[[-4.60  0.66  8.13 -1.10  5.86  1.77]
 [ 0.35 -1.68  6.26 -0.30  3.14 -2.83]]
->
[[ 0.35 -4.60]
 [-1.68  0.66]
 [ 6.26  8.13]
 [-0.30 -1.10]
 [ 3.14  5.86]
 [-2.83  1.77]]

[[-2.03 -0.54  0.63  2.57  0.10 -1.09 -3.31 -4.39  5.57 -2.62  2.40  0.70
  -5.84  4.15]
 [-1.06  1.88 -4.67  0.56  1.41 -1.54  1.35 -1.18  0.14  4.57  1.00  1.21
   1.73 -1.78]
 [ 1.59  0.91 -2.17  0.87  2.48  2.89  4.64 -4.90 -0.66 -0.25 -4.76  2.47
  -1.23  1.49]
 [ 0.31 -1.18  2.88 -0.17  1.27 -4.56  4.15 -2.01 -1.94  4.09 -3.03  1.48
   1.55  6.75]
 [-3.70 -2.44  0.83 -4.13 -3.94  2.54 -2.95  2.43 -3.36  1.55 -0.42 -5.12
  -0.09  3.57]
 [ 2.43 -0.30 -2.00  4.03 -0.42 -1.77  3.00  5.67  4.95 -3.07 -5.71 -2.61
  -1.45  0.76]]
->
[[ 2.43 -3.70  0.31  1.59 -1.06 -2.03]
 [-0.30 -2.44 -1.18  0.91  1.88 -0.54]
 [-2.00  0.83  2.88 -2.17 -4.67  0.63]
 [ 4.03 -4.13 -0.17  0.87  0.56  2.57]
 [-0.42 -3.94  1.27  2.48  1.41  0.10]
 [-1.77  2.54 -4.56  2.89 -1.54 -1.09]
 [ 3.00 -2.95  4.15  4.64  1.35 -3.31]
 [ 5.67  2.43 -2.01 -4.90 -1.18 -4.39]
 [ 4.95 -3.36 -1.94 -0.66  0.14  5.57]
 [-3.07  1.55  4.09 -0.25  4.57 -2.62]
 [-5.71 -0.42 -3.03 -4.76  1.00  2.40]
 [-2.61 -5.12  1.48  2.47  1.21  0.70]
 [-1.45 -0.09  1.55 -1.23  1.73 -5.84]
 [ 0.76  3.57  6.75  1.49 -1.78  4.15]]

[[ 1.44 -0.53  0.23 -0.49 -0.76]
 [ 1.70 -0.65  0.47 -4.02 -0.92]
 [-1.37  0.48 -0.28  0.23  0.70]
 [ 1.72 -0.64  0.46  0.63 -0.92]
 [-1.61  0.58 -0.37  8.64  0.84]
 [ 1.48 -0.55  0.20 -1.15 -0.76]
 [-1.03  0.37 -0.19 -0.24  0.55]
 [ 1.69 -0.65  0.48  1.74 -0.94]
 [-1.03  0.40 -0.21 -0.28  0.54]
 [-1.55  0.58 -0.37 -1.72  0.85]
 [ 0.92 -0.34  0.05 -0.50 -0.44]]
->
[[ 0.92 -1.55 -1.03  1.69 -1.03  1.48 -1.61  1.72 -1.37  1.70  1.44]
 [-0.34  0.58  0.40 -0.65  0.37 -0.55  0.58 -0.64  0.48 -0.65 -0.53]
 [ 0.05 -0.37 -0.21  0.48 -0.19  0.20 -0.37  0.46 -0.28  0.47  0.23]
 [-0.50 -1.72 -0.28  1.74 -0.24 -1.15  8.64  0.63  0.23 -4.02 -0.49]
 [-0.44  0.85  0.54 -0.94  0.55 -0.76  0.84 -0.92  0.70 -0.92 -0.76]]

[[ 0.83  0.26 -0.17 -0.19  0.40 -0.88 -0.12  0.90  1.18]
 [ 1.96 -2.17 -8.03  5.42  1.51  1.01 -7.67 -5.02 -0.21]
 [ 0.44 -1.15 -3.75  2.70  0.53  1.04 -3.77 -2.92 -0.76]
 [-5.00  0.04  5.16 -1.94 -2.58  3.42  4.62 -2.14 -5.87]
 [ 3.66  0.27 -2.89  0.71  1.85 -2.97 -2.43  2.47  4.84]
 [ 0.76  0.15 -0.41  0.06  0.37 -0.76 -0.36  0.73  1.04]
 [-2.11 -0.01  1.91 -0.59 -1.04  1.57  1.75 -1.05 -2.53]
 [-1.13  1.63  5.90 -4.00 -1.07 -1.10  5.77  4.04  0.63]
 [ 0.46  0.50  1.00 -1.00  0.04 -0.93  1.04  1.61  1.07]
 [ 0.49 -2.32 -7.15  5.24  0.87  2.36 -7.10 -6.19 -2.22]]
->
[[ 0.49  0.46 -1.13 -2.11  0.76  3.66 -5.00  0.44  1.96  0.83]
 [-2.32  0.50  1.63 -0.01  0.15  0.27  0.04 -1.15 -2.17  0.26]
 [-7.15  1.00  5.90  1.91 -0.41 -2.89  5.16 -3.75 -8.03 -0.17]
 [ 5.24 -1.00 -4.00 -0.59  0.06  0.71 -1.94  2.70  5.42 -0.19]
 [ 0.87  0.04 -1.07 -1.04  0.37  1.85 -2.58  0.53  1.51  0.40]
 [ 2.36 -0.93 -1.10  1.57 -0.76 -2.97  3.42  1.04  1.01 -0.88]
 [-7.10  1.04  5.77  1.75 -0.36 -2.43  4.62 -3.77 -7.67 -0.12]
 [-6.19  1.61  4.04 -1.05  0.73  2.47 -2.14 -2.92 -5.02  0.90]
 [-2.22  1.07  0.63 -2.53  1.04  4.84 -5.87 -0.76 -0.21  1.18]]

[[-1.10 -2.05  0.21  7.78 -3.10 -0.31  6.22 -1.71]
 [ 2.06  4.02  1.38 -6.02  4.46  1.53 -4.62  2.46]
 [ 1.12 -2.22 -0.54  2.18  0.13  1.56  1.78  0.77]
 [ 1.54  2.65  1.06 -3.42  3.05  1.27 -2.58  1.74]
 [ 1.14 -2.92 -0.80  2.79 -0.17  1.66  2.24  0.72]
 [ 1.58  1.25  0.55 -2.22  2.45  1.49 -1.65  1.64]
 [ 2.26 -3.70 -1.43  0.59  1.14  2.70  0.48  1.91]
 [ 2.10  2.61  0.87 -4.82  3.86  1.74 -3.69  2.36]
 [-2.27  0.83  1.62  8.17 -3.50 -1.67  6.59 -2.76]]
->
[[-2.27  2.10  2.26  1.58  1.14  1.54  1.12  2.06 -1.10]
 [ 0.83  2.61 -3.70  1.25 -2.92  2.65 -2.22  4.02 -2.05]
 [ 1.62  0.87 -1.43  0.55 -0.80  1.06 -0.54  1.38  0.21]
 [ 8.17 -4.82  0.59 -2.22  2.79 -3.42  2.18 -6.02  7.78]
 [-3.50  3.86  1.14  2.45 -0.17  3.05  0.13  4.46 -3.10]
 [-1.67  1.74  2.70  1.49  1.66  1.27  1.56  1.53 -0.31]
 [ 6.59 -3.69  0.48 -1.65  2.24 -2.58  1.78 -4.62  6.22]
 [-2.76  2.36  1.91  1.64  0.72  1.74  0.77  2.46 -1.71]]

[[ 1.27 -5.36]
 [-6.62 -0.71]
 [ 1.26  0.22]
 [-6.42 -7.01]
 [ 1.45  3.40]]
->
[[ 1.45 -6.42  1.26 -6.62  1.27]
 [ 3.40 -7.01  0.22 -0.71 -5.36]]

[[-2.47  2.12 -3.13 -2.54  6.31  1.89 -2.81  0.27 -8.09 -5.34  0.90  2.99]
 [-2.43  2.80 -2.86 -3.91  6.29  1.12 -4.06 -0.46 -8.11 -3.37 -0.42  2.53]
 [-3.51 -1.50 -3.70 -1.89  4.54  1.73 -0.95  0.99 -6.35 -6.41 -0.49  2.08]
 [-1.00 -0.07 -3.61 -1.20  6.51  1.63 -1.63  0.57 -8.71 -6.15  0.29  4.60]
 [-2.42  0.36 -3.85 -2.34  5.53  2.13 -1.91  0.93 -7.63 -6.00  0.21  2.97]
 [-2.47  3.36 -2.46 -2.35  6.34  1.14 -3.66 -0.49 -8.39 -4.38  1.01  3.24]
 [-2.95 -0.03 -3.27 -2.43  5.42  1.38 -1.80  0.52 -7.52 -5.08 -0.54  2.59]]
->
[[-2.95 -2.47 -2.42 -1.00 -3.51 -2.43 -2.47]
 [-0.03  3.36  0.36 -0.07 -1.50  2.80  2.12]
 [-3.27 -2.46 -3.85 -3.61 -3.70 -2.86 -3.13]
 [-2.43 -2.35 -2.34 -1.20 -1.89 -3.91 -2.54]
 [ 5.42  6.34  5.53  6.51  4.54  6.29  6.31]
 [ 1.38  1.14  2.13  1.63  1.73  1.12  1.89]
 [-1.80 -3.66 -1.91 -1.63 -0.95 -4.06 -2.81]
 [ 0.52 -0.49  0.93  0.57  0.99 -0.46  0.27]
 [-7.52 -8.39 -7.63 -8.71 -6.35 -8.11 -8.09]
 [-5.08 -4.38 -6.00 -6.15 -6.41 -3.37 -5.34]
 [-0.54  1.01  0.21  0.29 -0.49 -0.42  0.90]
 [ 2.59  3.24  2.97  4.60  2.08  2.53  2.99]]
